Each row has a class, written as a number after it.
[  13  148  351   12  -74  -25    6 -302 -143   29   74   59  -83 -136
 -133  -12   78   41   46 -189  -87  -59    4  -55   15   88  -80 -259
  242  -81   45  117   12  -27 -244 -128  161 -186 -139   54  -16]	1
[   2  146  408  -48   -2 -118   39 -240 -117  -32  145  113  -30  -47
 -238  -62   20   90   45 -155 -202  -66  168   81 -105  122  -47 -160
  229 -118  -55  111 -140  -44  -95   24  199 -198 -130   73  -48]	2
[-114  -52  254  109 -134   -5   16 -335 -164   21  -73   92 -136  -46
 -181  -47   24  -36   76 -211 -104 -120  148 -165   97   87   53 -299
  279 -135  -70  147  126   53 -248 -214   76 -197  -37   47  -29]	1
[ 190   70   13  -82 -204 -168  144   11  -26  107  264 -218  137  -34
  252 -179  113 -114    4  213   36  -94 -158  179 -241 -129  414 -100
 -305  201   16   81 -224  253  232  146  177  156 -356   44   66]	7
[ -20   19  136 -123 -298 -115  -37  -61 -117  105  272 -162  160  -88
  122 -267  121   63  -11 -165   14 -114  -67  136 -241  -83  243  -97
  -84  135   50   48 -259  284   27   57  125  -49 -210  128  -38]	6
[ 163 -353  177   45 -488  -58  -18 -258 -232  186  132 -307  151   -6
  203 -335   86 -125 -161  -24   81 -143 -152   82 -262  -33  446 -183
  -66   86   31   15 -224  203  -23  -58   93   38 -436  175  -16]	1
[  89  -72  -62   44 -320   18  114  -64  -94   86   96 -119   10  -76
  203 -269   92 -184   19  -55   43  -76  183  108  -27   62  450 -210
  -27  139  -40  110  -85  173  -13   12  152  163 -266  166  120]	7
[ -55   62  442    1 -130  -71  -83 -359 -157   85   90  135  -65 -125
 -154 -117   53    8  -16 -229 -116  -69  180  -53   35   40  -25 -281
  260  -29   56  172  -13   54 -250  -76  156 -256 -135   89  -19]	7
[-106  166  390   45  -96  -77  -15 -320  -70   19   60   36  -30   19
  -93  -38   52  140    9 -151  -23  -19 -141  -73  -39   57  -89 -240
  160  -32   36  125  -89   54 -182  -60  196 -188 -186   15   31]	3
[ -54  186  235  -57 -119  -30  -62  -45   19  -32  118    7  -33  -66
  -47  160   41  175  182 -181   24  113 -312  -47   20 -121 -118 -272
  -58  -34   28  169   47  -90 -161  -20  -68 -183 -116  -73   86]	5
[-110  196   48    0  -44   80  -17 -244  -74    6   44  105 -144 -121
 -197  105  106  192  120 -328  -76  -43  -64 -107  111  180 -171 -169
  286 -177  115  164   11  -97 -161 -150   93 -131 -208   80   36]	0
[ -73  143  295   -6 -102   65  -18 -267 -124   64   96  101  -64 -109
  -68   17   62   51   45 -289  -39  -25  -16  -28   39  117 -135 -217
  228  -83  138   79   14  -46 -344 -107  141 -146 -123   86   38]	4
[ 122    6  -13    5 -382  -75  -48   23 -149  173  160 -209  178  -42
  187 -323   46  -17  -34 -109   61 -171   65  207 -212   67  250  -64
   15   52  123   79 -307  207    8   34  133  144 -368  231   17]	4
[ -34  222  267   20  -74   15   69 -282  -46  -34   74  108  -59  -62
 -156  -15   21  -14   17 -192  -73  -34  -44  -25   27  123  -33 -240
  249 -102   33  111   12  -40 -221  -65  156 -142 -102   92   81]	4
[ 201  -38  188   46 -232   16   76 -143 -112   67  125 -167   77   19
   28 -216   94    7 -141  -33   71 -256  -50  166 -225   83  406  -60
   26   -1   34   32 -293  108  -11   -6  136  -62 -222  194  -57]	3
[ -56  381  268  113  -72   19  -68 -190  -44 -140 -135  157  -65  -79
 -228  -45   22  215  -84 -132  -55 -115   99   55  -16   18 -253  -62
  355 -159  101   49 -258  -41 -386  -24   95 -136  103   76  -76]	4
[ 195  -40  164   23 -258 -134  -34    6  -96  105  163 -171  146   17
   97 -244   58    5  -24   33   28 -291   -1  166 -285   58  422  -14
  -57   87   15  -29 -234  212  148   61  112   36 -133  130    7]	3
[ -18  -57  -28  167 -322  -74  135  -81  -61   50   47 -207  153   59
  103 -184  140  107   71  -89  188 -210   18   26 -136   74  303    0
  -11  -51    4   85 -300  238   45  -70   81   81 -282  139  101]	3
[ 102 -159  100  -79 -388 -114  -23 -207 -193  146  193 -227  136  -40
  165 -321   26  -99  -73   24  -52 -146   52  193 -262   27  451  -76
   46   45   56   65 -335  173  117  120  240   51 -403  270  -31]	2
[ -46   -9  310  -11 -145  -61    8 -360 -137   -5   95   88  -59 -173
 -215  -96  -12   -4  107 -240 -185 -105  233   24   63  144   31 -261
  272 -103   73  147  -55   14 -284 -145  166 -183 -141  137  -26]	5
[  -9  150  236 -107    9  -26  -16 -244  -49    6  127  211  -44 -132
 -137   74  -14  116   26 -231 -168  -49  272   33   42  130  -79 -174
  181  -98   81  215   46   78 -196  -62  157 -169 -100   68    4]	7
[ -94   53  414  133 -110 -143   40 -267 -150   94  -17   56  -47  -76
 -128    8   93   34  105 -153 -126  -97  -21 -164 -101  118  -48 -227
  259 -120  -31   93  -42    8 -159  -22  111 -171 -166   41   -1]	2
[ -68  195  383   40   15  -47  123 -143    9  -33   32  112   33  -50
 -113   25  -37   49    4 -227  -68  -79  170   45  -62  137  -93 -125
  130  -72 -127   93 -118    7 -191  -52  149 -207 -109   15   99]	4
[-118  118  332   35  -47  -59   57 -290  -79   50  120   85   -9  -93
 -133  -12   55   62   87 -179  -76  -37  -30  -63   24   53 -109 -276
  179  -55   64  181  -41    1 -141 -105  182 -159 -268   38  -11]	2
[ -65   79  -73  -40 -275 -191  -17  116  -34  -28  186 -186  182   23
  202 -177   50   20   11  122  121   29   68  111 -278 -130  283  -75
 -207   69   -6  116 -279  216  194  215  138  127 -180  100   51]	2
[ 137   21    4   69 -203  -81  169   15  -46    6  164 -173  132  -76
  126 -257   74  -44  -31   37   29 -117  123  193 -200   48  419  -21
  -12   77  -32   68 -241  187  140   33  146  122 -288  179   26]	6
[-117  151  200  -54  -66  -74   11 -270   -8  -70  222   76  -39  -70
  -77  -10   80   48   89 -144   -2  112   61  -21   90   -6  -19 -258
   62   -3   60  238  -32   21 -116   -4  244  -52 -181   36  128]	3
[  52  -63   78   58 -298  -86   31   -9 -162  153   60 -199   86   20
  168 -266   50 -101   58  -51   41 -136   29   86 -232   65  378  -59
  -25  124  -59   39 -231  260   22   65  142   60 -224  115   37]	3
[  -9  125  177  103 -168   12  -86  -18  -65   65   90  -27  -64  -28
  -54  -90  149  179  -21 -279   90  -80  -41 -111   64   29 -216 -285
  176 -161  145  143  -10 -205  -43 -190  -43 -144 -336   82  -88]	0
[ -19 -158   96  146 -297  -69  239 -112 -138   83  -29 -145  114   16
   76 -284    4 -269   95  -40   31  -58   93   -7 -184  103  442 -172
   63   88 -227  -62  -68  206 -194  -36  107   51 -190   98    0]	2
[ -48  215  285  -70   96   12  102 -248   14  -41   41  111 -144  -88
  -99  -25    4    3   68  -46  -97   11   19  -48   63   41  -90 -119
  175   -2   59   76   31   10 -147   20  105 -224  -74  -37  -17]	6
[ -72  212  313   -6  -76   20   25 -197  -71  -45   39   58  -86 -105
 -113  -58   18  115   59 -171  -50  -22   -1    0   58   84   -5 -307
  165  -46  -44  123  -40  -42 -307 -113  190 -189  -72   53   28]	5
[ -21  -94  -47   23 -239   -7  149    4  -93  144   64 -141   78  -29
  205 -240   93  -20   42 -131  105  -92  206  133 -106  -28  309  -24
  -47   91  -37   17 -104  213   30   13   84   43 -239  165   91]	7
[ -47   12  438  -20  -74  -64   39 -380 -143   54  100  139  -69  -38
 -218 -103    1  -48   49 -196 -188  -55  135  -28    3   97   -3 -279
  263  -54  -34   81   26   35 -223  -62  237 -229  -96   65   45]	2
[ -63  -21  149   21 -290 -135  -45   98 -127  175   81 -142  120   17
  185 -234   -5  -89  -70 -136   93 -126   14   59 -173  -75   78 -105
  -95  159    6   53 -225  267  -45   48   80    6 -197   93    5]	4
[ 160  -45   82   -6 -277  -87   66  -40 -202  124  259 -141   70  -46
  171 -243  101 -144  -65  -47  -12  -85  130  182 -237   23  459 -163
  -74  110   -4   60 -159  161   73   71  213   83 -319  199    9]	7
[-224  155  290   41  -26  -35  -35 -243  -23   30   13   40  -60  -60
  -70  -71  104   73  174 -154   22   23  -27 -143   28  -14 -179 -206
  126   23   74  148  -15   11 -165  -46  124 -191 -136  -57   26]	3
[ 130   59  -88   47 -247  -46   63  149 -117   54  240 -145   42  -79
  159  -91   91  -65  -57  -31  128 -110   13  190 -111  -83  347 -135
 -163   76  108   78 -122   73  131   47  140  149 -173  225    8]	0
[ -42  -82   62  100 -234 -154   26    6 -122  157   29 -145   82 -123
  172 -312   95 -127   98  -51    9 -169  279   67 -202  -45  360  -45
  -56  124 -108  117 -242  271   86   85  204   60 -186  103   37]	3
[-116  176  345  -49  -87  -38   29 -339  -47  -16  -11  129 -120  -44
  -43  -37  -30  -22  -10 -138 -165   18  -13  -83  -13   61   28 -279
  203  -16  -91   88   76   49 -137    3  175 -231  -88   19   65]	7
[ -96  237  217    7   23   55   17 -154   -2  -56   76   70  -90   89
 -161   83   58  177  140 -217   36   75 -214  -47   -9  -23  -62 -161
  119  -43  -38  140   85  -78 -121  -42   91 -219 -121  -22   76]	3
[  16   31  249  138   30  152  147 -154  -41  -28 -147   61  -55 -113
 -138 -272 -168 -178  -24    8   21 -195  193   48  140   88  181 -155
  199   73  -53  116  -26  -27 -264  -92  189 -178 -107   83  -11]	5
[-185   88  333   60  -40   34   16 -185  -82   76   -3   79  -40 -122
  -56  -10   39    2  183 -200  -22  -15   40 -105   44   49  -91 -251
  155  -16    6  147   56  -49 -201  -58  109 -216  -96   -4   41]	2
[ 330 -516  226  -77 -260 -338   24   11 -116  151   91 -168  207  389
   79 -377 -351 -316  -52  185 -195 -244 -134  251 -296 -135  459  266
 -230  226 -192 -254    9  368  673  305   33   37  -11   82  322]	5
[ 165  -53   32   -4 -266  -15   48   48 -191  142  233 -187   50  -25
  137 -234   86 -140  -69    6  103 -127   31  188 -133  -42  387 -168
 -142  153   81   81 -198  159  -35   -1  100   51 -267  152  -72]	7
[ -87  123  270  -42   11  -76  -34 -222 -131   60   48  123 -165   54
 -119    6   -7  -70   95 -109 -143   70   56 -120   -1   29 -123 -170
  157    8   39   73  146   46  -46   47  212 -177  -56   -5  121]	0
[  95  -99   73  100 -184  -53  -18 -317 -137   74   -8  100 -146 -127
 -199  -24   27  -96  116 -279 -274 -121  148 -137  236  325   65 -284
  456 -203   70   79   82 -127 -103 -148  -25   12 -211  187   13]	5
[   6   87    6  -38 -196 -149   33   54  -46   89  176 -275   97 -123
  217 -245  133  -52  142   47   58   67 -229   84 -196 -149  196  -43
 -191  184  -47  159 -316   89  174  181   63   80 -453  -11  -19]	6
[ 119  167 -130   66 -269 -157   95   45 -128  119  277 -213   87  -17
  132 -172  174  110 -142 -120   65  -48  -56   96 -212   18  242 -135
   16  -24   75   72 -279  245  118  -43  195  119 -433  241    0]	6
[  28  141  287   15  -32  113    0 -260  -56    2   54  103 -135 -115
 -152  -15   31   87   43 -226  -42  -33   22  -51  148  150 -103 -181
  285  -78  111  140   13  -60 -301 -151   54 -223 -135   28   -1]	6
[ -40   72  289   26  -91  -96  -32 -334  -53  -58  113   90   -1   45
 -327  -79  -41  148   51 -210 -127  -37   50   41  -60   51    2 -168
  225 -109  -56  163  -74   50 -154  -75  216 -205 -196   40  134]	3
[ -42  -85   84  -14 -432 -148   24 -117 -193  145  207 -212  228  -31
  162 -282   94  -37  -11 -106   12 -140   82  141 -319   56  357 -187
  -22  119   45   -3 -330  329  -89   30  249   96 -317  212   -4]	2
[-144  168  227   56   35   26   84  -88  -41  -47   78   72  -67 -159
 -133  -17   67   80  178 -199   38   71  170  -54  117   62 -104 -162
  124  -42  -34  190  -15  -43 -264  -85   67 -184  -74  -34   63]	6
[-181  -29  324  143 -157  149  -64 -263 -106   63 -191   93  -82 -111
  -65 -188  -54  -10  145 -283    1  -61  184  -67  173  196  -68 -242
  265   73  -16  185   10   70 -426 -122  145 -137   -4   14  143]	3
[-117  163  311    5  -87 -143  -61 -303  -71    5  107   53  -35  -48
 -106  -38   67  148    6 -180  -19   -2  -63 -125   49  -48 -168 -297
  152  -92   22  152   -7  -22 -116  -89  134 -189 -261    7  -22]	1
[ 158  -21  -38  -63 -251  -82   49   52  -74  164  145 -239  168  -90
  313 -194  -34  -72  -42   74   66  -89 -109  149 -197   26  277  -99
 -166  176   60  117 -206  266  117   61  116  173 -497   78   10]	1
[ 239  -67  119  198 -572 -123  136 -177 -159   43  303 -265  238 -126
   -8 -336  154  -34 -186 -167   89 -318  -17  234 -147  112  632 -301
   76  -31 -104   38 -404  122  -67 -258  223  100 -407  341  106]	7
[ -16 -163  169   11 -311  -36   99  -68 -210  144  119 -108   89  -10
  134 -284   12 -201  -35 -137  -22 -196  230  157 -180    2  443 -130
   -1   79 -102   62 -188  253  -71  -14  195    5 -194  196   10]	4
[-279  216  276   69   47  -93  -67 -366  -89   72   34   76  -66 -104
 -127  -16  175  130  140 -183  -78   69  -60 -166  -72  -49  -92 -194
  174  -32    4  144  -83    3  -93  -11  218 -232 -202  -28  -21]	3
[  80 -132   31   79 -350 -122   36 -145 -184  192  134 -274  135  -41
  142 -273   44  -76  -46  -81   -6 -108 -242   51 -271   68  326  -50
   10   72   22   -5 -240  246   97   -2  133   36 -412  160   47]	6
[-107  103  241 -141  -90  -32 -241 -327 -131   64  229  126   -6  -81
 -111  -14  -93   46   61 -288 -204    1  108  125   32  155 -154 -225
  181   -9  234  161   22  -32  -91   24  288 -128 -127  156  143]	4
[  28  162  513  107  -63 -268 -407 -258 -422  361  119  -26  -59   -3
 -151 -139   26   70   62 -300 -240 -289 -308  -38 -377  100 -351  -15
  191   80  310  -79 -184   37   90  -40  164 -379 -276   22 -315]	7
[ 112 -141  121   33 -340  -64  109   -8 -173  141  132 -169  139  114
   86 -198   54  -77   -7  -95   18 -135  -13  116 -268   54  392 -124
  -25   91 -105   -7 -192  273  -32    0  121   51 -241  140   66]	2
[ -39   16  248  -96 -190  -85   49 -301  -51   70  191   58   58  -66
 -102  -78  -67   63   -2 -240 -143  -82   17   68   17   76  -12 -261
  169  -39   31  146  -94  139 -137  -91  242 -106 -352  104  111]	2
[ -15  -89   39   -4 -201 -160  184  -88 -113   97  209 -163  190  -65
   94 -253   84  -73  -30  -47  -58  -96   75  129 -184  -56  395  -60
   -9   49  -79   75 -236  251  163   34  152   54 -336  190  -47]	6
[ 356   -7  119   44 -347 -267   84   29 -180  211  245 -247  138   82
  144 -224   56  -50 -262   59  -37 -228 -221  127 -315   42  426 -123
  -12   30  -68  -70 -299  238  174  -33  112  108 -507  179  -84]	7
[  75   68  -21 -111 -224  -11    7  163  -65  114  170 -156  103  -63
  278 -177   17  -68   71   -4   73   99    2  153 -162  -34  145  -78
  -96  193   57   77 -170  151   10  124   96  152 -321   60   30]	2
[ -97  199  404   -2  -34   95  -21 -175  -36   88  -44   83  -66   -5
    9   14   63  114   55 -239   10  -98 -149 -100   27   63 -104 -206
  126   55  -10  121  -15   54 -220  -39  131 -241  -60  -40   56]	3
[  27  -38   61   83 -238 -145  205  -44  -26   31  -11 -134   54  -34
  195 -367   33 -196    1  148   26  -73  205   -3 -139  111  465 -142
   14  103 -190   62 -171  278   50  124  189  186 -235   72  122]	3
[ 132  266    9 -299 -101 -103  551  -72  197  -71  411 -104   26   39
  118  183  222  111   79  145 -179  264 -899  -20 -110 -388  243 -387
 -175 -127 -209  225  214  120  252   54  112  148 -536  -97  276]	6
[  90  117  357  -47  -66  -76  -23 -223  -83   39  111   55  -66   -2
 -167  -40  -31   86   19 -229 -120  -38 -117   15    9   58 -119 -214
  151  -48   16   90  -15  -36 -159  -80  119 -220 -206   46    2]	5
[  10  237  249  -14  -56    9   65  -70   -4   -7  185   63 -103  -90
  -40  161   90  121  153 -163   79   92 -100   12  184  -93 -207 -267
  -42  -27   84  207   86  -74 -218 -112   76 -127  -85  -58  206]	7
[ -69  -59   -3   99 -336  -71  104  -59 -130  131   19 -170  150  -75
  229 -337   84 -247  143  -61   63  -99  167   13 -155   53  395 -122
   -3  101 -106   43 -145  213  -86   36  169  146 -231  123   83]	4
[ 123 -127   54  122 -399 -177   95  -90 -120   94  246 -265  193   56
  103 -232  164 -101   41   36  121  -36 -102   83 -289  -57  512 -220
 -149   83 -106  -25 -174  164   10  -18  173  133 -311  126  121]	2
[ 169  -50  -44   37 -279   33   -5   71 -278  120  179 -142  136   30
   -9 -159  121 -130   73 -161   27   34  -97  107 -232   96  322 -117
  -23  173  -39   70 -187  174 -260  -51  -16  148 -274   67 -125]	7
